Below are the code and all the weights of a small trained network. Each question names an input and a class and asks about switching units off, where a switched-off unit gives its printed mean instead of its output.

import numpy as np


def w(rows, s, z=0):
    codes = np.array(rows[::2]) - 128.0
    scale = np.full(codes.shape[1], s)
    scale[-1] = z or s
    return codes * scale


def f(y):
    return np.maximum(y, 0)


def log_softmax(a):
    a = a - a.max(-1, keepdims=True)
    return a - np.log(np.exp(a).sum(-1, keepdims=True))


def net(x, mask):
    res = np.array(x, float).reshape(1, 6) / 4 @ E
    y = f(res @ A[0][:, :-1].T + A[0][:, -1])
    res = res + np.where(mask, y, B[0][:, -1]) @ B[0][:, :-1]
    return log_softmax(res[-1] @ U[:, :-1].T + U[:, -1])


A, B = {}, {}
E = w([
[200,194,51,104,157],'x0',
[81,118,175,82,104],'x1',
[135,215,161,91,132],'x2',
[28,115,142,7,113],'x3',
[132,139,147,157,178],'x4',
[122,58,99,83,49],'x5',
],0.011)
A[0] = w([
[153,137,184,147,144,25],'neuron 0',
[34,138,128,22,82,163],'neuron 1',
[28,40,101,189,52,85],'neuron 2',
[73,90,147,221,152,241],'neuron 3',
[254,73,83,117,114,129],'neuron 4',
[147,142,182,163,154,97],'neuron 5',
[134,116,61,166,59,2],'neuron 6',
[91,75,35,113,98,155],'neuron 7',
[150,77,184,77,139,100],'neuron 8',
[4,229,124,155,121,65],'neuron 9',
[63,56,171,63,129,126],'neuron 10',
[114,186,166,206,56,162],'neuron 11',
],0.0098,0.004)
B[0] = w([
[142,71,114,160,130,143],'neuron 0',
[249,119,120,43,74,253],'neuron 1',
[32,120,133,185,98,227],'neuron 2',
[12,66,154,205,126,207],'neuron 3',
[183,143,104,187,76,204],'neuron 4',
[112,72,157,102,126,162],'neuron 5',
[185,115,131,132,106,158],'neuron 6',
[143,59,57,125,30,194],'neuron 7',
[228,223,94,191,152,164],'neuron 8',
[162,130,85,2,171,167],'neuron 9',
[202,178,68,150,131,231],'neuron 10',
[160,59,108,173,173,171],'neuron 11',
],0.0076,0.013)
U = w([
[50,94,222,182,142,57],'0',
[185,3,75,97,91,251],'1',
[147,211,205,2,163,126],'2',
[157,190,153,198,102,123],'3',
],0.007,0.0031)

Each question gives the input, the list of numbers given to net, and the class t.
The units are the neurons (one row each of A and B). Each row of codes is followed by its name. A weight is (code - 128) times the scale printed after its matrix; where a second scale follows, it is the last column's (A, B and U).
mask holds one flag per neuron, in row order. A switched-off neuron (its flag False) gives its mean, the last column of its row in B, instead of its output. The means were averaged over made-up inputs and are rounded, as every weight is.
A unit's drop is (log p(t) with every unit on - log p(t) with that unit switched off) / (log p(t) with every unit on - log p(t) with every unit switched off).
The circuit of an input: a set's keep is (log p(t) with only the set's units on - log p(t) with every unit switched off) / (log p(t) with every unit on - log p(t) with every unit switched off). Starting from all 12 units, units are removed one at a time, each time the one whose removal leaves the highest keep (on an exact tie, the one counted first), for as long as the keep stays at least 0.8.
circuit, biggest first: the units of the circuit, biggest drop first
most important unit: the unit with the biggest drop
top k neurons: the k neurons with the biggest drops, biggest first
drop of u: that unit's drop, to one decimal
input [1,7,7,-1,-4,1], class 2: most important unit	neuron 7
input [-3,1,0,-7,-2,-5], class 0: circuit, biggest first	[neuron 1; neuron 3; neuron 10]
input [5,6,3,-2,-2,0], class 2: circuit, biggest first	[neuron 7; neuron 3; neuron 2]
input [5,-3,-7,-4,8,1], class 3: circuit, biggest first	[neuron 1; neuron 4]
input [1,6,-2,-1,5,-6], class 0: circuit, biggest first	[neuron 1; neuron 10]
input [-1,-6,3,-7,0,6], class 3: top 3 neurons	[neuron 1; neuron 7; neuron 4]
input [-1,-4,-2,-3,-7,-8], class 0: circuit, biggest first	[neuron 1; neuron 10; neuron 3]
input [-3,-6,-3,-4,-1,2], class 3: top 2 neurons	[neuron 1; neuron 4]
input [3,0,0,6,-1,-4], class 2: drop of neuron 7	0.1
input [-1,2,-3,-1,-2,-3], class 0: drop of neuron 1	0.3
input [8,-1,6,-2,5,-6], class 2: drop of neuron 2	0.2
